[ -3   4 -18   1 -25  10 -12   4  -9   8 -30   3 -80  -3 -13  -2  12  -5
   2   5  17  -5  -2 -22   5  44 -25 -26  24  -5  -1  50  -5  16  -4   0
   4 -80   9 -12  -9  -8  17  -7  -2 -22 -10  -8   0   9  35 -10 -15   8
   2   3  -6  30   1   3  14  -7  -5   1  14  29  28  -2  -1   2 -24   1
  -7 -19  24  15  16 -11  13  12  -6  25   5  27 -11   7  25  -4  -2   3
   0  -9  15 -15 -60  17  -6 -13  -3 -17   0   8  17  -1   6  10   3  -2
   4  10  20 -24 -21  36  10   3  -8 -12   4  -9 -15  -9   3 -14 -14   4
 -12  -2  -3  19  12   7  -3   2  -3  -1 -21  -8  11 -11   0 -10 -15   9
  -9 -23  -4  -1  15  -6 -11   0  61  11  -4   1 -19 -15  -7  -2 -16   2
   6  -7  41   8  -4 -11 -14   5   9  12   8 -10  33  15  57  20  12  -3
 -14   3   6  22  35  -6   9 -24 -26 -10  -9   0   1 -44   1  -3  -8   6
  -9 -21 -17 -14 -29  -6  -7 -23   6   1   6  20  19   1   5   2  -6 -20
   3  -4   6  12  13   8  10 -14   3] -> <93>
[ -4   3 -18  24   5   1 -45  25 -16  -5  18  10 -78  -1  -2   6   5 -11
 -10   7  25  -9  -6  -1 -29  22 -10 -18   2  -2  42  53   5 -11  18 -16
  21 -22  18  23   6  -1   5 -10  15   1 -11  -5  -6   0  16  -4 -15  -6
   6   5 -17  80   7   1  15   5  -2  -6  33  -7  18  -7  -3  16  40   9
  -2 -19   1 -10  23  11  15 -11  -5   9   6   6  -5  -7  17  31  -6   7
   6 -23   7   6 -80  43 -12 -10 -11 -18   4  13   6  -8   3  14 -17  16
  -2  13  18 -24  20  13 -18 -29 -21  -1   5  -8   8   0  -4  -4   7   3
  -8  -3   1  -2   1   5  11   0  -7 -21   8   4  27   2  18 -13  31 -13
  -1 -26   9  -7  -1   0   0  10  74  -6  -8  -5  22 -14 -18   2 -21  13
   4 -30 -22  41 -19 -13  -4 -10  16   1 -11 -16  -9  27  25   9 -10  -6
  -8   8  -2  31  14 -22  -2 -12 -21   7  14  10  -3  24  -2   0  -2  22
  -3  13  -4  -8 -39  19  -1 -32  19  -3   5  15  14 -19   7  21   3   4
 -10  -5  -8  16  39  -1   6  -3  17] -> <102>
[  7   2 -21   4 -15  -8 -23  -4   4   0 -23  -5 -80 -44  -8   7  11  -5
 -14  19   3 -19  -2 -28  -5  73  -7  -5  21  31  -4  52  -5  -9   9  10
  -2  -6  15  -3  10  20  -9 -26   3 -16 -15 -11  -3  18   9 -18  26   3
   7   9  -9  80 -19   2  12 -22  -8   8  28  34 -12   5   0  11 -27   9
  -1 -26   9   0  12  -8  15   1  -6  12 -13  14  -4   7  67  15   9   5
 -30 -17   3 -19 -47  44 -17  -2  -9 -30  -8  -4  16  -6  18  15  -9   9
   6   2  12 -38 -66  11 -11  -4   3  -7   8 -24 -20   0  -1 -23  -9  -4
  -2  -2  -4  12  10   2  -1  26  -4   5   5   7  14   8 -32  -3  19  -1
  -4 -63  -2 -16  20  -9  -5  -8  72  -3  -2   0 -26 -15 -11   1 -21   7
   6 -10  24  19  -1  23  -6   6 -13   8   0 -12  23   7  45   6  18   1
  -2  10   8  64  32   2  -1 -20  -5  -1 -18   1   2  -6  12  -6  -2   3
 -10   2  20 -17 -56  -8   6 -18  18   8  -8   5  12   5 -10   9   1 -22
   3 -20 -18  -1  43 -21  -3 -10   1] -> <101>
[  5   6 -22   6 -14  -6 -32   7  -6   7 -15   3 -80 -16   5   6  18  -9
  -9   1  24 -10  -5 -20  10  33 -21  -7   7 -11  -6  38   1   2  -7   2
  13  -9   5  -5   0   0   6 -10  -7  -6 -11  -3   1   1  31  -6 -14  15
   1   6 -18  34 -15  -6  14  -3  -3   7  26  16  28   4  -1   8   3  -6
  -1  -1  34   3  15   6  27  -2  -1  20   4   1   3   7  27   7 -10   3
  -5 -18  12  -7 -80  26  -6 -12  -8  -7   6  19  13  -1   5   4  -5  11
   8  11  19 -25   2  26   6   3 -15  -5   8   5  -7   3   0  -3 -14   6
  -5   1   1   7   9   9  -7   1  -6 -20 -11  13   7  -6  -6 -12  17  -6
   3 -22  -4  -7  24  -6  -5  -2  72   9  -5   0   2  -8 -15   4 -18   5
  -4 -15  23  13 -11  -3  -9   3   6   8  -8  -4  10  30  51  15   1  -3
   2   4  -5  24  24 -13  18 -19 -26   7  -7  -5   1  -6  -8  -6  -5   9
  -3  -5   5 -11 -27  -4  -5 -33   2   4   1  14  12  21   7  22   0  -6
  -7  -6   4  10  25  13   6 -11   7] -> <93>
[ 20  -1 -10   0 -25   6 -27  -3  -3   4  19  -8 -80  -7  20   4   6 -29
  -6   7   4 -24   2 -29 -17  36  -2  -6  -1  30   2  43  -1 -19  15   3
 -13 -40  -1  17  17 -14   3 -67  23 -14   0  -3 -17  -1  15 -11   4  -9
  -7   6   6  80  -2   7  32 -17  -9   1  28 -14   4  -2   7   3 -19   0
   6 -36  21  27  12 -20  -9   0 -14 -11  21  31   0   9  80  10  -2  -5
 -25 -21   9 -15 -10  59  19  -3   9 -32 -33   7  38   7  22  12   0  -3
   3 -10  17 -21 -19  -6 -12 -11  12   9   7 -18  -2  -5  -1 -15  -3  -4
 -10  -4  -5   8  20  13   1  -1 -10  20   7   2   2  -2 -36  -8 -13   4
 -20 -18  -1   1  40  -5   0 -19  41  18  12  -7  -3 -14  -6   8 -12  12
   9  11   7  80 -22 -10 -16  23   6   3  12  -3  26  10 -28   3  18   9
  -6  21   4  13  44  34   3   9  -7  -4  -6  -2   1 -54   4  -5  -8  27
   2  -1  20 -10 -26  -5  -4 -30   6   1   4  15  54   7 -19  12  23 -17
  -6 -11 -11   5  19   8  -3 -28   5] -> <106>
[  8  -1 -19  14 -15  -6 -18   0  -2  -8  -6  -2 -74 -23 -14  -6   0 -12
   2   0  16 -21   0 -13   7  44 -14  -1  16  13  -1  42   8   8   6   3
  -2  -9   4  38   8  -3  12 -61   5 -22  -3   4  15  -5  35  -6  -5   2
  -2  11  -4  54   4   1   7  -8   2  -4  33   3   1   1  -2  -4 -13  -3
   4 -40  36  49 -11  13  -3   0  -4  13   1   5  -8  -7  52   9   5  -3
   4 -14  11 -13 -80  43   8  -7  -5 -22  -5  16  13 -21  19  -4   6   1
   4   9  13 -30 -22   9  -6  -2 -15   2   1  -8  -4   1  -3 -14  -3   2
  -8  -1   1  14   7  -1  -2  19  -5  15  10   6   9  -4  -9   3  18 -13
  -6 -25   8 -36  11   2   3   5  60   8   1  -7  -9 -17 -11  12 -15   1
   0  -5 -11  31 -11   5 -10   2   7   6   4  -7  13   3  35   2   8   2
  -7   4   5  23  25   0  -1   1 -11   2 -10   0   0 -28   7 -14   1   8
  -2 -21   6   4 -22  -2  -6 -13 -10  -1  -2   4  10   1  -8  18   3  -6
 -10 -13   7  10  32  -1   9  -2   3] -> <101>
[ 11   1 -13  -1  -9   4 -26   7 -12  16  16  -5 -80   5 -13  10  10 -31
  -8   3   9 -12  -4 -28 -19  10 -14 -13   1  14  -3  46  -2 -31  16   2
   2 -16   7  -1  13 -16  18 -17  -2 -26 -15   0  -9  -8  24  -1 -15 -11
   3  13   6  80   7   1  22  -5 -10  -5  26 -11  46   1  -6  14   2   8
 -10 -25   9  20  13 -19   5  24   5  -3  13  13  -7  -3  38  18  -5  -2
   2 -27  20 -21 -59  57   8 -22   8 -28   7  19  20   1  -4  26  -7   7
   1  11  39 -33  21  34 -12 -10 -17   0  -7  -5   3   3  -1 -25  -6  -2
 -21   3 -10   8  20  17  -4 -20 -13  -6 -15   1  23 -12 -14 -25   5 -19
   1  -9   3  10  31  -3  -4   8  47  23   1  -4  18 -18 -13  -2 -20  17
  -4  -5   2  54 -28 -15  -9   1  11   0  -5 -10  27  37  -6   7   8   2
  -4  10   2  13  57  -3  13 -14 -31   1  19   2  -3 -45 -13   6   0  25
   3   7  25 -10 -24  -4  -6 -54  10   1   0  31  15   8 -17   1  18 -10
 -10 -18 -12  14  16  12  18 -30   0] -> <93>
[-28  13 -19   3 -18  -2 -21   1   6  -8 -46   3 -74 -41 -16   7  17  10
  -5  16  20 -11   7 -14  -4  44  -4   3  33 -15   0  45   2   2 -11  -9
   5   3  -1 -19  -5   6  -1 -10   0 -16  -7 -17   4  11  12 -22   3   3
   4  -4  -8  71  -3  -2  13 -18   3   2  14  39 -10   6  -9   2  -5  -2
   5 -16  13 -14  -4  -5  10   6 -14  21   0   6   1  -2  58   1   7  -5
 -20  -2   6  -1 -70  24 -29  -5 -21  -7   0  -7   8   3  31   4  -9  11
  22   8  24 -33 -63  17   2  11   0 -11   4  -5 -34  -4  -1  -8  -7  -5
 -13  -3   0  14  14   1   2   5  -2   4 -18  -4   7   9 -12   8  12   2
  -4 -32 -14   0   7 -14   1  -6  67  -7   5  -4 -27 -15 -10  13 -28   4
   7   1  48 -31  -4   6  -2   5  -1   6   9  -8  29  57  75  -6  18  -1
  -1   5  -1  62  25  -8  14 -39 -18  14  -6   9   5  17  11 -10  -5 -13
  -8  10   9 -30 -45 -10  -3  -8  17  18  -7   0   7  -1   1  10  -8 -21
   5 -13   9  -9  61   3   9  -7  -5] -> <101>
[  7   0  -7 -12 -30  -5  -5  -3  -2  10 -19   1 -42 -11  -3   0  23  -6
  -4  -7  10   3   0 -21   9  -3  -5   6   9 -21  -4  25  -9   7  -2   0
   3  -2   4 -32 -12   0  10  11 -15  -5  -9 -12  -3   2  28 -10 -14   4
   4   2 -10  55   2   5  12  -3  12   3  -5  21  25  -5   8   7 -20   8
   0  -8   2   9  13 -16  14  12 -12   7   1   5   6   7  30   4  -5 -16
 -16  -7   3  -5 -14  14 -11  -5  -7 -10  -2  -6 -14  -2   2   7   0   5
   5   9  11 -12 -12  38  11  -1  -4  -2  -2  -5 -12   8   0  -3  -6   4
  17   3  -3   6  13   9  -1  -3   3   9 -21 -10   3  -8 -20   3 -28 -12
   4   3 -13  -2  24  -9  -1   1  41  14   8   8 -31 -20  -9  -8  -9  -3
  -6 -14  53  -4   2 -10  -3   6  -1  -5  14  -6  30   9  31   9  12   8
  -4  -3  12   5  24   1  13 -20 -28  -8  -8  -7   1 -38   1   4  -2  -2
   9  -3  -9   2 -18  -5  -7   0  -3   0  23  11   5  12  11  -5   9 -16
   6 -14  12   4  11   3   9 -20  -5] -> <93>
[ -3  -4 -17  19 -22  -4 -28   3 -17   4  -9   5 -69 -15  -5   7   9 -25
 -10  18   5  -4   2  -8   5  32  -6   4   6  -2  -1  29  -2  -8   2  -5
   1  -9   5 -11 -12   0  10  10  10  -5  -6  -8   3   2   9  -2  -2   9
   1   3  -1  49   1   1  31  12   3  -3  18  16   2 -14   0   6  19   0
  -2  -2  10   6  30   6   6   1   2   6  -1   5   0  23  42  15  -4  -3
 -10 -21   3  -4 -62  22   0  13  -1 -17  10  -7   7   1   6  -4   0   2
  13   6   3 -21 -21   3  -1  -2  -8 -14   3  -7  -8  -7  -2  -6   1  -4
 -11   0  -9   6   8  14   0 -10  23  -6 -19  -9  -5  -6 -21 -14   7 -13
  -6 -12  -4  -8  38 -16   9 -14  50  -4   6   3  -3 -12 -10   5 -14  -2
   1   3  25   7  -9  -5  -4   6  11   1   3  -3  15  14  43   3  -3   2
  -2   5   3   1  13  -5   4 -11  -9   8   6  -7   4   1  12  -5  -5  13
  -5  15  16 -10 -21   0   8   1  15  -5 -13  17   4   3   6   1   3  -6
 -11  -1   9   7  10  12  -7 -15   5] -> <93>
[ -2  -2 -19  22  -2  -9 -48   6  -6   2  28  17 -59 -18 -12   6 -12 -14
 -12  -8  17 -19 -12   4 -24  29 -12  -7   3  -4  -9  41   4  -3  13   8
  14 -30   9  25  -4   0  -5 -20   5  -9  -1  22   4   6  -8   4  -6   4
   8   0 -11  31  -2   1  25   4 -15   2  32 -13  20  -2  -2   8  46   5
  12   1  16  -8  26  15  13  -3   8  13   2  -7  -4  -9  16   6  -5 -13
  -1 -30  19   0 -80  40   0  -3  -3  -8   2  14 -10 -16  -2   0  -2   1
   5  -1   4   3  21  -7 -13  -4 -29 -17   2 -14   9  -4  -2   4   8  -8
 -15  -2   8  10   3  10   1   3 -20 -26   5   2   5   1  11  -7  33  -5
  -6 -21  10 -12 -37   5 -32   1  51  -2  17  -4  20  -8 -13   2 -17   1
   9  -6 -28  16 -22  22  -5 -11  10   1 -12  -5 -20  19  16   2 -14  -8
  -1   3  -4 -11 -13 -19   0   2  -9   1  16  17  -1  32   2   7  -7  17
   7   9   3 -10  -3  -6   3 -40  13   3  15   6   9  -3  20  30 -18   5
 -11  -4   8  14  45   6   2  22  13] -> <102>
[  3  -6  -6  14 -16   5 -37  -9 -12   6  25  -8 -76 -12 -31   0   1 -35
 -16 -68  13 -27  -1 -10 -22  66   3 -12   4  27  -1  45  11 -10  17  -1
  -1 -12  -2  31  15  -2 -27 -61  24 -12  -2   7   0  41  23  -6   4  -1
  12  13  12  80   5  14  24 -10 -16 -11  34 -10  -8   4   4  15  17   4
  12 -31  35  12  25  -2   0  -6  -6   2  -1  20 -12 -14  63   5  -1  -2
  18 -27  12 -16 -80  62   8  -5  12 -38   4  -7  19  -4  13   5  -2  -9
   4 -13   7 -30 -24 -14 -18   2  -8   4   5 -20  -6  -5  -3 -31  10 -10
 -12  -4   3   6   0   9  -2  15  -5  11  26  -4  -2  -6 -15 -10  22   5
 -10 -37   7   0  42   8  -7  -3  38  26  -6  -1  -3 -12  -2  -3 -12   5
   8   5  -9  53 -14   3  -9   8  22  -7   8  -7   4  12  -4  -9   5  -3
  -3   5  12  24  27   8   0  18   1  -8  -6   3   2 -16  19 -14  -2  24
  -3 -15  18  -8 -25  -2   2 -24  -1  -1   5   6   3  -4  -2  22  14   1
 -20  -7 -30  16  20  11   9 -21  16] -> <106>
